Below is a small trained network, with its code and all its weights. Each question gives an input and a class and asks what happens when units are switched off, that is, made to give their printed mean instead of their output.

import numpy as np


def w(rows, s, z=0):
    codes = np.array(rows[::2]) - 128.0
    scale = np.full(codes.shape[1], s)
    scale[-1] = z or s
    return codes * scale


def norm(h):
    return h / np.sqrt((h * h).mean(-1, keepdims=True) + 1e-5)


def f(y):
    return y / 2 * (1 + np.tanh(0.7978845608 * (y + 0.044715 * y**3)))


def log_softmax(a):
    a = a - a.max(-1, keepdims=True)
    return a - np.log(np.exp(a).sum(-1, keepdims=True))


def net(x, mask):
    res = np.array(x, float).reshape(1, 5) / 4 @ E
    u = 0
    for l in range(4):
        y = f(norm(res) @ A[l][:, :-1].T + A[l][:, -1])
        res = res + np.where(mask[u : u + 5], y, B[l][:, -1]) @ B[l][:, :-1]
        u += 5
    return log_softmax(norm(res)[-1] @ U[:, :-1].T + U[:, -1])


A, B = {}, {}
E = w([
[198,77,221,88,185,174,131,129,133,254,81,101],'x0',
[106,152,136,149,121,148,116,183,155,110,65,67],'x1',
[197,156,121,120,132,32,19,96,138,148,169,60],'x2',
[185,100,45,112,61,133,151,163,63,154,86,121],'x3',
[154,132,109,29,162,69,231,177,201,113,155,126],'x4',
],0.0074)
A[0] = w([
[201,104,109,159,56,134,168,152,141,134,99,146,82],'0.n0',
[104,162,127,174,158,136,149,189,141,100,28,16,4],'0.n1',
[57,124,222,126,178,134,108,128,171,97,200,125,117],'0.n2',
[117,113,99,95,164,117,144,54,103,184,185,253,70],'0.n3',
[167,131,109,96,98,102,126,175,44,137,82,132,82],'0.n4',
],0.0065,0.0029)
B[0] = w([
[159,72,95,77,92,141,110,103,180,129,126,138,169],'0.n0',
[47,18,166,42,146,68,116,124,2,45,208,67,184],'0.n1',
[121,91,45,76,12,171,112,150,168,207,102,132,254],'0.n2',
[82,55,149,101,146,50,90,125,62,59,128,50,215],'0.n3',
[69,130,130,77,66,146,71,35,216,150,123,151,184],'0.n4',
],0.008,0.0037)
A[1] = w([
[41,101,164,127,153,205,242,119,92,127,81,255,55],'1.n0',
[153,147,165,210,98,171,78,122,67,133,135,108,75],'1.n1',
[127,124,205,235,89,199,58,136,59,129,73,168,3],'1.n2',
[7,156,245,113,191,155,68,77,249,122,196,165,55],'1.n3',
[169,68,214,127,178,187,131,124,140,182,117,99,36],'1.n4',
],0.0053,0.0035)
B[1] = w([
[249,147,148,211,84,50,88,126,145,110,127,48,252],'1.n0',
[73,185,90,108,154,112,217,107,144,190,195,92,181],'1.n1',
[114,155,103,121,127,201,161,68,126,135,207,54,212],'1.n2',
[119,66,45,127,65,71,125,92,176,124,64,128,173],'1.n3',
[111,147,160,87,139,146,82,83,155,54,101,215,191],'1.n4',
],0.011,0.0032)
A[2] = w([
[131,124,97,94,27,179,112,141,89,193,84,135,83],'2.n0',
[137,194,185,117,175,163,97,70,130,150,59,130,147],'2.n1',
[149,209,126,133,153,35,80,107,158,203,140,107,39],'2.n2',
[166,179,130,42,212,83,254,180,194,134,135,100,2],'2.n3',
[127,57,128,149,171,111,127,19,49,141,153,157,80],'2.n4',
],0.007,0.0027)
B[2] = w([
[139,129,82,103,114,5,161,157,176,162,134,143,242],'2.n0',
[145,127,92,124,170,210,172,143,116,57,100,178,189],'2.n1',
[174,118,137,211,103,127,172,129,84,97,48,85,230],'2.n2',
[79,146,86,173,148,177,138,66,83,170,199,66,251],'2.n3',
[116,115,100,61,145,81,144,187,140,116,174,79,235],'2.n4',
],0.011,0.0029)
A[3] = w([
[46,255,64,213,115,105,53,151,111,71,138,208,133],'3.n0',
[111,190,61,160,134,90,88,177,128,51,187,157,195],'3.n1',
[7,154,189,124,126,144,68,91,179,128,29,64,61],'3.n2',
[153,81,177,144,172,68,106,119,41,54,76,42,254],'3.n3',
[155,119,148,53,120,20,147,211,103,215,181,135,115],'3.n4',
],0.0055,0.0017)
B[3] = w([
[204,114,143,26,162,186,175,153,160,148,133,197,199],'3.n0',
[113,100,212,156,218,180,109,92,117,178,62,108,208],'3.n1',
[134,91,95,88,118,9,147,159,100,126,175,154,146],'3.n2',
[124,122,185,155,82,164,144,201,141,113,181,172,254],'3.n3',
[22,135,156,191,120,167,108,151,165,98,106,181,193],'3.n4',
],0.011,0.0052)
U = w([
[116,71,21,87,37,60,125,99,203,162,74,139,175],'0',
[90,177,62,140,166,158,165,63,101,161,231,34,158],'1',
[61,37,191,78,123,96,119,210,76,76,193,121,158],'2',
[247,147,184,252,65,116,148,161,151,88,110,102,173],'3',
[190,141,157,42,220,203,156,123,145,113,83,232,183],'4',
[59,166,152,188,109,135,140,197,145,155,109,185,151],'5',
[85,189,138,148,154,97,106,121,84,140,63,149,22],'6',
[112,200,122,141,170,110,78,161,88,166,85,170,2],'7',
],0.012,0.0048)

Each question gives the input, the list of numbers given to net, and the class t.
The units are the neurons (one row each of A and B). Each row of codes is followed by its name. A weight is (code - 128) times the scale printed after its matrix; where a second scale follows, it is the last column's (A, B and U).
mask holds one flag per neuron, layer by layer. A switched-off neuron (its flag False) gives its mean, the last column of its row in B, instead of its output. The means were averaged over made-up inputs and are rounded, as every weight is.
A unit's drop is (log p(t) with every unit on - log p(t) with that unit switched off) / (log p(t) with every unit on - log p(t) with every unit switched off).
The circuit of an input: a set's keep is (log p(t) with only the set's units on - log p(t) with every unit switched off) / (log p(t) with every unit on - log p(t) with every unit switched off). Starting from the 12 units with the biggest drops (on a tie, the unit counted first), units are removed one at a time, each time the one whose removal leaves the highest keep (on an exact tie, the one counted first), for as long as the keep stays at least 0.8.
circuit, biggest first: the units of the circuit, biggest drop first
most important unit: the unit with the biggest drop
top k neurons: the k neurons with the biggest drops, biggest first
top k neurons in layer l: the k neurons of layer l with the biggest drops, biggest first
input [-6,5,-8,4,-8], class 1: most important unit : 1.n2
input [-8,-4,4,-6,4], class 4: circuit, biggest first : 3.n0, 3.n1
input [2,1,6,5,3], class 3: top 2 neurons : 2.n2, 0.n2
input [0,-8,1,0,-7], class 2: top 3 neurons : 0.n3, 2.n4, 2.n3
input [-7,-1,8,-4,0], class 3: top 2 neurons : 2.n2, 1.n4
input [-8,6,-3,7,4], class 4: circuit, biggest first : 0.n2, 3.n1, 3.n0
input [0,-5,-6,2,4], class 3: top 2 neurons : 1.n0, 0.n1
input [7,-7,4,1,-5], class 2: top 2 neurons : 2.n4, 0.n3
input [3,-2,-8,-6,-4], class 3: top 2 neurons : 1.n0, 0.n4
input [8,-8,-1,0,6], class 2: top 2 neurons : 0.n3, 2.n4
input [-1,-5,8,-8,2], class 0: top 2 neurons : 1.n3, 0.n2
input [5,-8,-7,-2,1], class 2: top 2 neurons : 0.n3, 2.n4
input [3,-1,5,-7,8], class 1: top 3 neurons : 2.n3, 0.n4, 1.n0
input [7,7,4,6,-5], class 2: top neuron : 0.n1
input [-8,-6,-4,4,-1], class 4: top 2 neurons : 3.n0, 0.n1
input [-8,3,0,-1,-8], class 1: top 3 neurons in layer 1 : 1.n2, 1.n1, 1.n4
input [8,7,4,-1,0], class 4: top 2 neurons in layer 1 : 1.n4, 1.n0
input [-3,-8,-3,6,7], class 2: top 3 neurons : 0.n3, 1.n1, 0.n2
input [-5,-1,5,-8,8], class 0: top 4 neurons : 1.n3, 1.n1, 1.n2, 0.n2
input [5,6,5,0,-1], class 2: circuit, biggest first : 0.n1
input [3,7,-1,4,-8], class 1: top 2 neurons in layer 1 : 1.n2, 1.n1
input [-7,7,-4,-7,5], class 0: top 2 neurons in layer 1 : 1.n3, 1.n4
input [2,7,-2,6,3], class 2: top 2 neurons in layer 0 : 0.n1, 0.n2
input [-8,-5,7,-6,-4], class 4: top 2 neurons in layer 3 : 3.n0, 3.n1
input [5,3,-2,0,-3], class 4: top 2 neurons in layer 2 : 2.n1, 2.n3
input [7,2,4,8,-8], class 0: top 2 neurons in layer 0 : 0.n4, 0.n0
input [1,6,8,-8,-6], class 0: top 2 neurons in layer 1 : 1.n3, 1.n0
